How the states are linked:
at | va da lu du fe ve
pabe | zudo dana zeku tafe mako raku
vofa | tapo zodi tiko lato loro zali
bisu | mine fono tovo seve bagi mabo
rimi | mufi pizu goke siki nena loro
goke | mabo pemi vumo nena mine rimi
bagi | raku tovo mizo fono zudo seve
dane | daku vivo miku dagi lase zofa
vivo | nila lase mufo dane miku vemi
tima | nita sule daku fula muro mano
daku | dagi nila kedo muro naze tima
mufi | siki podi mabo sile poti nubu
papi | pire tapo nubu zuvi tulu mufo
pizu | podi nena pemi rimi goke tiko
tapo | lato tulu lupo papi nubu lava
zare | bagi tafe dana raku pabe mine
poti | pizu mabo seve podi sofa sile
sule | zofa muro nila tima daku tipa
tafe | tovo pabe mako zare dana vumo
zudo | tafe mizo tipa tovo mano fono
miku | kedo mufo zuvi lase lava dane
tovo | zare zudo mano bagi mizo bisu
tipa | mako fula sule mano tima zudo
muro | vemi daku naze sule nila fula
rifo | mufo zali lato dimu pire naze
zuvi | zali papi tulu lava tapo miku
nena | poti goke mine pizu pemi siki
siki | sile rimi nena tiko pizu zodi
lupo | loro sile podi nubu mufi tapo
lato | papi vofa loro pire zodi rifo
zofa | tima vemi dane nita dagi mako
dana | mizo mako nita pabe zeku zare
seve | pemi bisu bagi sofa fono poti
naze | vivo kedo rifo nila dimu muro
pemi | sofa mine raku goke vumo pizu
zeku | tipa nita vemi mako zofa pabe
tiko | lupo siki pizu loro rimi vofa
nubu | zodi lupo mufi tulu sile papi
mine | seve vumo zare pemi raku nena
loro | nubu tiko rimi zodi siki lato
raku | fono zare pabe vumo tafe pemi
dagi | muro dane lase vemi vivo nita
zodi | tulu loro siki vofa tiko pire
sile | tiko mufi poti lupo podi tulu
tulu | vofa nubu sile tapo lupo zuvi
fono | vumo bagi zudo bisu tovo sofa
mizo | pabe mano fula zudo tipa bagi
vemi | sule dagi vivo zofa dane zeku
podi | rimi poti sofa mufi mabo lupo
mano | dana tipa tima mizo fula tovo
nita | fula zofa dagi zeku vemi dana
zali | lava pire vofa rifo lato kedo
vumo | bisu raku tafe mine zare goke
lase | naze miku lava vivo mufo dagi
fula | zeku tima muro tipa sule mizo
kedo | lase dimu zali naze rifo daku
sofa | goke seve fono mabo bisu podi
lava | rifo zuvi tapo mufo papi lase
mako | mano zeku zofa dana nita tafe
nila | dane naze dimu daku kedo sule
mabo | nena sofa bisu poti seve mufi
dimu | miku rifo pire kedo zali nila
mufo | dimu lava papi miku zuvi vivo
pire | zuvi lato zodi zali vofa dimu

In the rows, 499 stands for zero.

The rows follow the links: the fewer symbols apart two states are, the more alike their rows tend to be.

State, then a row for it; each showing differs a little:
pabe: 331 538 706 729 613 451 404 246 403 411 401 652 287 659 276 432 698 432 369 451 744 374 169 307 411 355 437 595 289 629 402 604 387 571 346 448 402 596
naze: 642 559 565 498 585 578 478 449 554 607 651 264 684 463 624 534 310 407 492 411 501 456 612 484 546 682 431 646 954 516 540 152 362 570 642 591 399 862
podi: 571 400 436 515 442 673 526 540 644 615 557 483 643 249 755 331 402 525 479 681 479 275 613 341 388 356 705 433 357 435 863 522 584 381 468 625 898 365
tafe: 593 513 755 655 538 399 446 337 464 467 449 551 304 687 304 329 602 596 256 413 670 387 287 307 467 462 495 704 146 588 565 581 440 498 241 392 415 652
bagi: 850 345 720 628 630 378 383 592 591 620 372 371 411 416 526 404 530 643 329 500 634 426 378 346 538 566 569 729 103 474 752 441 471 356 317 422 546 620
pizu: 625 438 463 524 388 656 550 568 656 532 540 516 667 351 679 284 386 611 441 696 461 264 613 343 328 423 738 475 252 439 795 539 654 394 387 541 869 347
zudo: 471 527 731 710 524 407 427 292 431 460 411 632 275 721 268 418 637 506 296 393 694 411 200 302 459 404 468 685 171 613 472 575 397 523 309 422 413 604
nita: 603 457 694 706 647 525 371 573 746 388 343 474 641 646 449 656 269 668 407 401 507 559 336 553 450 880 481 801 514 464 279 344 484 464 426 278 402 647
mufo: 291 782 473 409 223 700 626 293 463 326 738 606 592 770 371 479 360 513 430 383 347 503 662 602 457 512 409 449 814 666 324 480 504 646 525 475 407 578
zodi: 697 609 439 184 192 487 717 552 417 467 745 415 460 575 525 379 455 709 421 437 299 650 852 690 655 432 471 364 397 602 702 548 647 496 454 485 517 453
mufi: 451 412 343 428 475 607 538 490 463 679 593 519 558 183 692 348 588 341 612 683 504 321 633 317 410 204 604 261 502 433 800 535 523 452 557 784 788 358
nila: 523 509 476 472 740 466 388 450 434 643 527 290 579 428 623 596 519 285 610 419 593 535 492 492 607 592 335 561 965 457 422 232 279 596 740 615 257 820
poti: 610 445 554 557 318 649 556 593 670 457 532 553 618 442 589 313 383 693 397 637 409 330 606 389 377 423 730 498 179 483 762 580 716 374 305 475 862 295
lupo: 467 583 338 226 226 443 715 389 232 617 769 507 309 529 475 341 680 457 544 483 433 555 694 499 659 148 442 223 374 648 665 696 532 533 527 649 504 365

Each walk starts at a row. The symbols on each line, taken left to right, move it on to the next state.
Answer with the state's row; about right is enough.
594 685 615 514 353 708 565 379 566 461 764 327 711 632 532 449 194 554 369 406 427 438 691 523 516 652 430 628 898 598 518 258 446 581 520 531 433 815
va du da da ve da
590 529 527 522 660 542 422 467 537 647 616 252 653 425 630 564 392 355 552 455 539 508 614 492 527 656 405 646 986 484 527 168 321 588 688 646 339 861
du lu ve du du fe
475 494 428 490 709 386 408 491 383 633 536 339 496 404 532 625 550 269 617 449 582 593 440 514 624 599 313 479 937 478 366 292 265 599 731 626 190 761
803 412 779 673 590 379 423 506 528 573 406 414 365 528 465 348 530 655 296 475 632 415 339 329 516 542 535 747 119 545 738 474 471 378 271 401 511 672
ve da ve du
585 491 559 529 296 627 573 540 596 370 511 652 556 536 492 334 393 752 376 575 354 374 578 464 354 423 700 469 109 541 668 630 735 366 276 413 843 271
ve du du va
641 658 435 178 157 482 758 468 370 525 762 483 379 595 479 363 496 688 419 443 282 625 810 664 678 345 462 345 391 641 660 628 625 502 465 495 490 414
254 516 622 754 655 445 351 291 404 470 339 652 350 571 295 487 713 358 440 482 783 382 120 284 363 406 436 580 368 547 311 586 372 576 415 460 428 558
du fe ve
717 479 813 707 552 403 415 414 487 547 429 466 341 607 354 349 558 660 244 444 644 396 271 333 511 504 512 755 130 549 632 532 436 452 240 386 478 650
da da ve du ve du
508 508 522 501 269 603 568 493 567 347 460 682 468 594 441 374 480 721 372 533 391 430 517 482 397 391 696 475 45 531 583 732 730 392 249 354 749 205
363 382 599 797 832 572 247 547 703 472 251 510 648 383 575 660 423 388 550 557 635 402 223 378 340 659 535 659 616 346 324 355 394 504 540 468 549 557
va lu ve
308 363 526 788 854 507 247 495 617 496 223 561 575 396 511 643 529 303 548 537 701 364 159 380 305 576 575 625 589 364 319 413 364 494 540 508 530 538
lu da du
579 595 684 619 516 442 447 556 589 306 393 495 507 802 310 640 378 675 400 353 449 615 342 646 554 819 416 768 547 520 211 441 484 528 413 232 269 666
370 431 310 361 470 542 542 463 375 673 609 484 451 236 630 337 659 275 611 663 554 361 654 318 464 167 567 226 479 494 783 577 492 486 606 751 692 397
du du du fe
374 565 314 249 288 458 648 390 258 591 684 537 351 395 496 324 693 357 565 536 482 462 676 431 585 124 451 182 437 602 688 666 524 528 565 710 562 362
da du da da
500 393 414 472 484 625 517 535 556 627 574 477 592 206 696 342 496 419 557 675 522 279 664 323 352 278 648 361 417 443 822 498 583 407 508 730 847 338
205 463 546 743 723 457 310 327 417 488 284 664 366 538 333 569 665 294 517 479 759 368 121 271 355 416 457 606 483 505 297 521 338 576 474 522 422 601
du va lu fe du
572 414 662 777 723 530 331 596 797 383 267 465 668 492 553 681 295 606 403 464 527 462 332 483 374 820 552 797 583 400 331 298 465 472 456 307 484 667
fe du du fe
527 574 631 556 501 408 476 483 501 334 440 518 402 824 284 663 461 620 414 326 483 676 350 703 604 765 345 680 534 588 193 476 469 548 451 239 158 650
492 753 597 514 261 728 633 284 580 424 775 428 694 730 481 448 220 583 387 374 377 491 715 582 510 582 399 597 829 626 462 322 452 617 463 470 439 773
da ve fe ve da da
622 640 588 521 445 630 512 407 593 547 719 319 700 542 592 473 229 515 388 421 452 470 691 467 509 686 448 658 917 539 547 218 389 588 606 531 437 841
ve du ve du va
260 426 567 816 776 478 279 411 528 460 268 612 473 461 446 586 599 281 566 558 743 354 131 317 315 491 491 607 558 442 307 459 375 559 530 501 486 557
